q_628: [ 72 -13 -22 -67]
q_510: [-34 -80 -92  -6]
q_21: [-23  56  36  57]
q_148: [-84 -55 -64  48]
q_13: [ 57  46  79 -20]
loc: [-34] -> q_510, 1
loc: [-80] -> q_510, 2
loc: [-22] -> q_628, 3

q_207: [ -2 -46 -14  20  -8  35 -57 -15  22 -15 -37  -5 -13   5  38  -2  -3  -8
 -36 -24 -24  12   0 -28  -2 -59   7  -6  17 -24  13   4  12 -67 -26  -4
  19   8 -10   8   5   9 -27 -28  14 -25  11  -6  23  30   3 -15 -40 -33
 -16  22  10  26]
q_541: [ 18 -73  22   1  15  72 -37  35  32  -5 -60 -56  -8  23  33 -16 -20   2
 -20  36  -9  16 -46  -8   1 -88  13  42   9  -8   0  -3  29 -93 -26 -30
  23  -8  51   5 -18 -24 -24  10  11 -15  18   4   2   3  -3 -51 -23 -67
  -5  19   4  86]
q_684: [ 21 -85   1  10  27  82 -41  16  44 -21 -55 -43 -23  15  30  -8 -18  -1
 -38  23 -13  22 -42 -21  11 -85   8  45   6   4 -10 -11  27 -93 -18 -33
  12  -3  39  21 -17 -18 -46  14   9  -9  15   1  28   6   5 -65 -45 -48
  -2  20   1  86]
q_109: [ -1 -36  -5  21  -9  34 -52  -9  17 -10 -38 -16 -16   8  37  -5  -5  -7
 -32 -19 -25   4   1 -19  -6 -62  10  -7  21 -20  13   8  17 -67 -28  -7
  23   3   6   8   2  12 -10 -25  22 -24   3  -3   7  27  -4 -17 -32 -45
 -18  18  13  30]
q_534: [  1 -25   3  21 -12  29 -44  -3  10  34 -35 -25 -17  11  34  -6  -7  -5
 -26 -15 -22  -3   1  -9 -10 -62  14  -7  24 -14  14  10  20 -64 -31  -7
  24  -2  20   8   1  13   6 -24  27 -23   9   2  -6  24 -10 -16 -24 -53
 -20  15  15  30]
q_881: [ 20 -90 -22  16  36  86 -42  -4  53 -36 -44 -24 -36   5  25   2 -14  -5
 -52   8 -16  27 -33 -33  23 -77   1  43   2 -22 -18 -18  22 -84 -10 -33
   1   2  22  34 -15  -9 -67  16   5  -1  11  -3  53   9  12 -74 -64 -23
   2  20  -3  80]
loc: [33] -> q_541, 15
loc: [37] -> q_109, 15
gone q_109: [ -1   7   3  17  -6 -25 -19  30  -5  -9  37   8 -28 -10  -7  -7 -38 -18
  -4 -36 -32   3 -25  13  -5  22  18  10  27  21  -3  12 -32  23   1   4
  -9  -7  -5 -52 -67 -16 -20 -62  17  21   8   8 -24 -10 -16 -17 -45  13
  34   6 -19] -> [2]

q_222: [-28   6 -28  53  31  12 -27 -41  59   2   9 -19  -7  10 -50  -2   2  13
  42  -6  -4 -13  28   8  -9  33 -17   9  -4  -3  47  25  11  16]
q_983: [-13  -3  -5   2   3  27 -34  60  -9  -9  32 -28  13  49  43  32  -5 -33
  33   9   0  17  -3   6 -18 -44  -7 -10  10  40 -25 -10  22 -27]
q_697: [ 48   5 -29  -5  -3 -20 -24  -5  47  -9  29 -36 -25  -5  -8  33  43 -44
 -14  32 -11  15   5   3  30 -23 -12  -3  -8  31 -28 -23  29 -39]
q_87: [-43 -28   1  28   1  20  16  24  25  19 -19 -23  12  31   1 -19   2 -36
  14 -41   3   7  20  32  60 -50  11   9 -46  11  29  -7   4  12]
q_121: [-32   3  -2  41 -10  18   5   9  33  11  26 -43 -21  52 -11  -5  -4 -24
  84  12  24  -5 -19  -2 -16  -5 -12  -2   2  18  25   4  22 -45]
q_579: [ 35  -8 -41  50   8 -32 -17  -4  47 -47   7 -36 -25 -15   2  26  17 -30
  -4  -1 -31  31  20  -2  45  -7  -9  14 -17   9 -14   6  22 -31]
q_85: [ 43  -9 -24  -9  -1 -31   5  21   7 -20 -26   1 -10 -51  27  18  30 -31
 -54 -19 -14  13  23  -1  66 -20  14  20 -22 -13 -38   7 -10  -2]
q_348: [  2  34 -12 -49   6  23 -18 -17  16  78  12  38   3  -5 -44 -13  33   5
   3  25  22 -42  15  20 -26  10  -9 -22  24   6  10 -14  -8  18]
q_223: [ 18   5 -26 -22  -5   1 -48  25   9 -20  25 -61  -1   7  20  67  21 -37
 -25  24   9  -1   7 -20  -1 -47   0  14  -6  13 -34 -30  15   4]
q_992: [-32   7   0  20  34  11   9 -16  40  38 -17  49  -4  -2 -26 -50   4   6
  36 -29  -2 -18  39  39   6  29  -3 -10   5 -19  25  54  -7   1]
gone q_121: [-11  -5   5  24   2 -45  33  41  26 -21   3   9 -24  -4  18 -10 -16  25
 -32  84  -2 -19  12  18  -2  52  -2  22  -5   4 -12 -43  -5] -> [11]
gone q_222: [  9   8  25  31 -27   9  -6 -17  -4  13  53  -9  10  -2   2  59   6  47
  -4 -19 -28  11  28  33  16 -41  -3 -13 -28   2 -50  -7  42] -> [12]

q_730: [-19 -42  84  -4  16 -12 -31  -2 -11  10  42  67  15  -8]
q_686: [-73 -10   3  20 -13 -71 -10 -12 -69 -43 -23  29  16 -10]
q_133: [-28  34 -52 -76   0 -43  66  -7  27 -26 -68 -45  28  27]
q_367: [ 37  13 -58  36  54  51 -19 -21 -23  48  52 -37  49 -19]
q_567: [-28   1 -82  30 -30  35   7  -6  22 -29 -21 -85 -41  15]
loc: [-13] -> q_686, 5
gone q_133: [-76  34 -26 -68  27 -52 -28 -45   0 -43  66  27  -7] -> [28]
loc: [48] -> q_367, 10
gone q_367: [ 48  13  52  54 -37 -58  51 -19  49 -21 -19  36 -23] -> [37]
loc: [-8] -> q_730, 14
loc: [-42] -> q_730, 2

q_139: [ -1  36 -31  24  -4  14 -11  -5]
q_259: [  9 -90  82 -66  13 -33  28  12]
q_372: [ -2  11 -10  -2  -1   2  -3  12]
q_754: [ -3  16 -14  13  -1   3  -6  -4]
gone q_372: [ -3  12 -10  -2  -1  -2   2] -> [11]
loc: [-66] -> q_259, 4

q_101: [ 44  54 -31   2   5 -60   5  56 -52 -21 -26 -46 -53 -22  38 -21  67  31
 -28  16   8 -46 -11  14  55 -56 -26   9  45 -22  20 -47  45 -22]
q_704: [ -9  10 -30  18 -30   6  64  13 -22  25 -28  -9 -20  38  70  52  66  72
  45 -14 -21  -3  55  -2  -3 -16 -31 -26  -3   5 -27 -31  54  23]
q_8: [ 46  60  49  20  49  -2 -37  55  14  54  30  -9  20 -49 -12 -36 -16 -36
 -38  76  79 -14 -20  75  39  15  74  54  63 -31  58  57   8 -36]
q_631: [-35 -56   8  -9  -9  35  -1 -54  35 -53  33  39  30  29 -34  16 -43 -17
  23 -35 -30  39   1 -39 -38  33  -8 -16 -47  34 -21  12 -40  27]
gone q_631: [ 33 -35  39  -8  33 -35  35  30  35 -54 -30  16  -1 -39  -9 -43  39 -21
 -40 -34 -53  27 -47 -17  23  29   8 -16   1 -38  12  -9 -56] -> [34]
gone q_704: [-30 -16   5  72 -31 -22  38 -31  -2  -3  -9 -14   6  70 -20  18  -9  45
  64  55 -21 -30 -26 -27  25  23  10  -3  54 -28  52  13  -3] -> [66]
loc: [57] -> q_8, 32
loc: [-1] -> q_631, 7
which: [-35 -56   8  -9  -9  35  -1 -54  35 -53  33  39  30  29 -34  16 -43 -17
  23 -35 -30  39   1 -39 -38  33  -8 -16 -47  34 -21  12 -40  27] -> q_631

q_250: [-32  -8  22 -46 -19  43  24   5  14 -59   5  39 -59 -43  -7 -58  58  26
  42]
q_185: [-24 -17 -38  -8 -28  21   1 -10   0  44 -27 -30  22  -3  19 -11  32 -38
   1]
q_60: [-44  25  41  -7 -45 -30  14  16   3 -31  -9  15  -3 -22  76  22 -10 -29
   8]
loc: [-45] -> q_60, 5
loc: [-29] -> q_60, 18
loc: [-17] -> q_185, 2

q_269: [-31 -17 -21  22   7]
q_770: [ -3 -12   6  11  22]
q_690: [ 51  34 -16   9 -22]
q_666: [-27  22  29  30  71]
q_42: [ 50 -47 -51 -17 -12]
q_617: [ -9 -41 -33  11  28]
q_468: [-31 -17 -21  22  13]
q_893: [-34 -47 -51 -17 -12]
q_829: [ -3 -22  14  13  -4]
q_824: [-52  58 -22 -34  52]
q_108: [-38  -5  11  29  51]
loc: [14] -> q_829, 3
loc: [7] -> q_269, 5

q_692: [-21  24  16 -22]
q_548: [  8   7  16 -22]
q_932: [66 -6 38 -3]
loc: [24] -> q_692, 2
gone q_692: [ 16 -21  24] -> [-22]
gone q_548: [-22   7  16] -> [8]

q_278: [ 19 -24  43 -40 -54 -70 -62]
q_854: [-44  64  16  -4   2   2  53]
q_499: [ 11 -11  13  -3  -3  22  36]
q_430: [ 46  36 -52  33  15  -1 -35]
q_93: [ 23 -11 -24  -3   2  22  36]
q_562: [ -6  87  25 -41 -11  -2  14]
gone q_93: [ 36 -24   2 -11  -3  23] -> [22]
gone q_93: [-24  -3 -11   2  23  22] -> [36]
loc: [-2] -> q_562, 6

q_12: [-27  -5   0 -33  28  30 -11 -26]
q_594: [-34  -5   0 -33  28  30  11   6]
q_683: [-25  28 -18  70  10   7 -16  -6]
q_448: [ 23 -25  11 -37 -22 -11  18   6]
loc: [-27] -> q_12, 1
gone q_594: [  0  -5  30  11 -34   6  28] -> [-33]

q_68: [  0 -15  -9  -9   1 -15  -2  -4 -14  -7 -10 -32   4   0  -8   8   3 -13
  14 -13  -2 -17  17  -4]
q_124: [-24  19  15  18 -27   3  -6  14 -22  -3  27  33   1  21   6  -5  -4   6
  -9 -15  -2  85  21  -7]
q_107: [  7  -2   7   6   6  -9  -1  -4   0  12   6   2   4  -6  -8 -19  -1   5
  -3   9   0  -8  -4   3]
q_26: [ 15 -17  16  -5 -17 -16 -22  -9   2  16  -2 -18  13  -4  -2  10  14 -15
 -12  -1  -1 -11   8  -7]
q_860: [  3 -14 -15  -1  26  -4   8  15  16  -3  -2  -6  -4   8  -5  -1  -2   4
  14  -1   9 -15 -10 -13]
q_4: [  1 -12   4 -14  -5  -3   2  -8  -5   5  -2 -11  -1   8  -2  19   2  -5
 -10  -4   6  -6   2  -3]
q_214: [ 23   0   6  11   0   0   1 -14  -5  23  -8   0  -2  11  13   7 -17   1
  -5  13  15   5   1 -18]
gone q_107: [  3   6  -6   5  -8   7  -4   0   9  -4   0  -3  -1   7  12  -1   6  -2
   4 -19   6   2  -8] -> [-9]
gone q_26: [-22  15  -1 -16  -2 -17  10 -18 -12 -15  13  14   2  -5  -7  -1 -17  16
  -9 -11  -4  -2  16] -> [8]
gone q_214: [  1  -8   0  -5  -5  23 -18  13  11   0   6 -17   7  -2   0   5 -14   0
  23   1   1  11  13] -> [15]
which: [  7  -2   7   6   6  -9  -1  -4   0  12   6   2   4  -6  -8 -19  -1   5
  -3   9   0  -8  -4   3] -> q_107
gone q_107: [  0  -3   4   2  -4   6  -4  -6   3  -1   7   7  -1  -8   6  -9   5   6
   9 -19  12   0  -8] -> [-2]
gone q_4: [  4 -11  -1   2 -12  -2   2  -8  -5   1   5   8  -2  -3 -10   6  -5  -5
 -14  19  -6  -3   2] -> [-4]

q_901: [-18   2 -14  16  30 -27 -75  16   6  17  -4  22 -45  30  39 -44 -50  14
  25   3  24 -75   7 -33 -47 -33  19 -15]
q_268: [-26 -54 -45  27 -51   2 -18  61  37 -18   8 -18  13  -4   8  63 -59  28
   8 -48 -33  31  46 -57  17  47  42  21]
q_826: [-50 -54 -45  27 -51   2 -18  61  37 -18   8 -18  13  -4   8  63 -59  -8
  28  15 -13 -15  89 -69 -11  33 -43 -32]
loc: [-13] -> q_826, 21
gone q_268: [-45  17 -18 -26  37  61  47   8  27  21  -4 -51 -18 -57   8  31 -48   8
   2 -54  42 -18  63 -59 -33  13  28] -> [46]
loc: [6] -> q_901, 9

